Here is a tiny trained network, its code and every weight. The questions are about switching its units off for an input and a class, where a switched-off unit gives its printed mean instead of its output.

import numpy as np


def w(rows, s, z=0):
    codes = np.array(rows[::2]) - 128.0
    scale = np.full(codes.shape[1], s)
    scale[-1] = z or s
    return codes * scale


def f(y):
    return np.maximum(y, 0)


def log_softmax(a):
    a = a - a.max(-1, keepdims=True)
    return a - np.log(np.exp(a).sum(-1, keepdims=True))


def net(x, mask):
    res = np.array(x, float).reshape(1, 5) / 4 @ E
    y = f(res @ A[0][:, :-1].T + A[0][:, -1])
    res = res + np.where(mask, y, B[0][:, -1]) @ B[0][:, :-1]
    return log_softmax(res[-1] @ U[:, :-1].T + U[:, -1])


A, B = {}, {}
E = w([
[127,129,129,127],'x0',
[221,4,102,181],'x1',
[156,156,254,224],'x2',
[36,86,81,218],'x3',
[193,222,55,187],'x4',
],0.0068)
A[0] = w([
[115,155,87,172,131],'neuron 1',
[80,214,144,126,45],'neuron 2',
[185,212,40,185,145],'neuron 3',
[46,141,189,78,136],'neuron 4',
[103,175,171,144,122],'neuron 5',
[153,173,162,62,78],'neuron 6',
[79,173,177,134,108],'neuron 7',
[179,141,147,181,149],'neuron 8',
[61,195,97,95,88],'neuron 9',
[118,144,212,190,33],'neuron 10',
[67,126,123,162,43],'neuron 11',
[71,61,145,101,102],'neuron 12',
[133,56,147,134,157],'neuron 13',
[187,168,148,70,86],'neuron 14',
[129,140,29,55,163],'neuron 15',
[227,52,134,193,172],'neuron 16',
[52,137,88,233,96],'neuron 17',
[89,77,198,105,133],'neuron 18',
[66,182,145,148,58],'neuron 19',
[99,125,92,177,16],'neuron 20',
[174,131,156,64,94],'neuron 21',
[155,178,125,168,115],'neuron 22',
[230,174,159,89,80],'neuron 23',
[118,31,175,85,168],'neuron 24',
[162,126,249,170,71],'neuron 25',
[178,147,174,69,74],'neuron 26',
[199,153,55,147,124],'neuron 27',
[115,93,80,25,172],'neuron 28',
[171,146,207,139,2],'neuron 29',
[131,122,190,156,17],'neuron 30',
[79,113,153,120,163],'neuron 31',
[32,106,126,186,54],'neuron 32',
[105,159,173,158,114],'neuron 33',
[65,98,122,143,128],'neuron 34',
],0.013,0.0041)
B[0] = w([
[165,156,186,89,178],'neuron 1',
[165,130,27,160,206],'neuron 2',
[161,210,224,49,249],'neuron 3',
[203,175,101,143,232],'neuron 4',
[94,136,77,208,196],'neuron 5',
[199,94,156,155,193],'neuron 6',
[161,130,10,166,203],'neuron 7',
[99,155,98,156,188],'neuron 8',
[161,129,41,180,207],'neuron 9',
[29,112,190,144,204],'neuron 10',
[178,67,155,101,160],'neuron 11',
[114,208,144,108,199],'neuron 12',
[173,172,102,147,197],'neuron 13',
[181,72,175,147,192],'neuron 14',
[24,97,174,202,247],'neuron 15',
[174,146,17,198,254],'neuron 16',
[191,55,203,115,217],'neuron 17',
[154,254,118,41,215],'neuron 18',
[164,123,92,163,189],'neuron 19',
[175,53,202,112,155],'neuron 20',
[177,51,140,139,186],'neuron 21',
[85,183,172,67,179],'neuron 22',
[164,57,177,106,208],'neuron 23',
[169,211,115,126,237],'neuron 24',
[6,115,134,131,231],'neuron 25',
[213,51,173,160,189],'neuron 26',
[95,189,107,151,210],'neuron 27',
[12,132,190,210,243],'neuron 28',
[93,103,148,141,181],'neuron 29',
[59,133,164,178,165],'neuron 30',
[208,132,173,74,184],'neuron 31',
[227,31,198,149,195],'neuron 32',
[32,138,131,154,188],'neuron 33',
[135,110,198,134,181],'neuron 34',
],0.0077,0.0085)
U = w([
[194,69,206,137,2],'0',
[151,249,187,93,103],'1',
[30,125,157,177,32],'2',
[166,145,42,189,49],'3',
[146,162,160,157,210],'4',
],0.012,0.0057)

Each question gives the input, the list of numbers given to net, and the class t.
The units are the neurons (one row each of A and B). Each row of codes is followed by its name. A weight is (code - 128) times the scale printed after its matrix; where a second scale follows, it is the last column's (A, B and U).
mask holds one flag per neuron, in row order. A switched-off neuron (its flag False) gives its mean, the last column of its row in B, instead of its output. The means were averaged over made-up inputs and are rounded, as every weight is.
A unit's drop is (log p(t) with every unit on - log p(t) with that unit switched off) / (log p(t) with every unit on - log p(t) with every unit switched off).
The circuit of an input: a set's keep is (log p(t) with only the set's units on - log p(t) with every unit switched off) / (log p(t) with every unit on - log p(t) with every unit switched off). Starting from the 12 units with the biggest drops (on a tie, the unit counted first), units are removed one at a time, each time the one whose removal leaves the highest keep (on an exact tie, the one counted first), for as long as the keep stays at least 0.8.
circuit, biggest first: the units of the circuit, biggest drop first
most important unit: the unit with the biggest drop
k most important neurons: the k neurons with the biggest drops, biggest first
drop of u: that unit's drop, to one decimal
input [-6,-7,-7,4,4], class 2: most important unit => neuron 15
input [4,4,-7,1,5], class 2: circuit, biggest first => (neuron 15; neuron 28)
input [-1,-8,-5,8,4], class 0: circuit, biggest first => (neuron 17; neuron 32)
input [0,7,-4,-7,8], class 1: 4 most important neurons => (neuron 3; neuron 27; neuron 32; neuron 17)
input [7,6,7,-1,5], class 2: circuit, biggest first => (neuron 25; neuron 10)
input [3,-7,8,-3,7], class 2: 2 most important neurons => (neuron 25; neuron 10)
input [2,4,-5,-1,-6], class 1: circuit, biggest first => (neuron 24; neuron 12)
input [-5,-7,8,-4,6], class 2: 2 most important neurons => (neuron 25; neuron 10)
input [-6,6,2,5,-5], class 3: 2 most important neurons => (neuron 16; neuron 3)
input [-2,-8,3,1,-7], class 3: 3 most important neurons => (neuron 7; neuron 3; neuron 2)
input [5,-3,-3,-5,-4], class 0: circuit, biggest first => (neuron 26; neuron 21)
input [-3,-2,-8,-7,-2], class 2: 2 most important neurons => (neuron 28; neuron 15)
input [-6,-4,7,7,-6], class 0: 2 most important neurons => (neuron 32; neuron 17)
input [0,7,-3,-5,-1], class 3: circuit, biggest first => (neuron 16)
input [4,1,8,8,7], class 0: 3 most important neurons => (neuron 17; neuron 32; neuron 20)
input [0,-4,6,2,-2], class 2: 2 most important neurons => (neuron 10; neuron 25)
input [-1,-5,5,0,0], class 2: circuit, biggest first => (neuron 10; neuron 25)
input [4,-6,6,6,-8], class 1: 4 most important neurons => (neuron 18; neuron 12; neuron 4; neuron 31)
input [-1,-6,3,3,-4], class 3: 2 most important neurons => (neuron 7; neuron 3)
input [-6,-1,-2,1,8], class 1: most important unit => neuron 3
input [2,-2,1,0,-4], class 1: drop of neuron 16 => 0.1
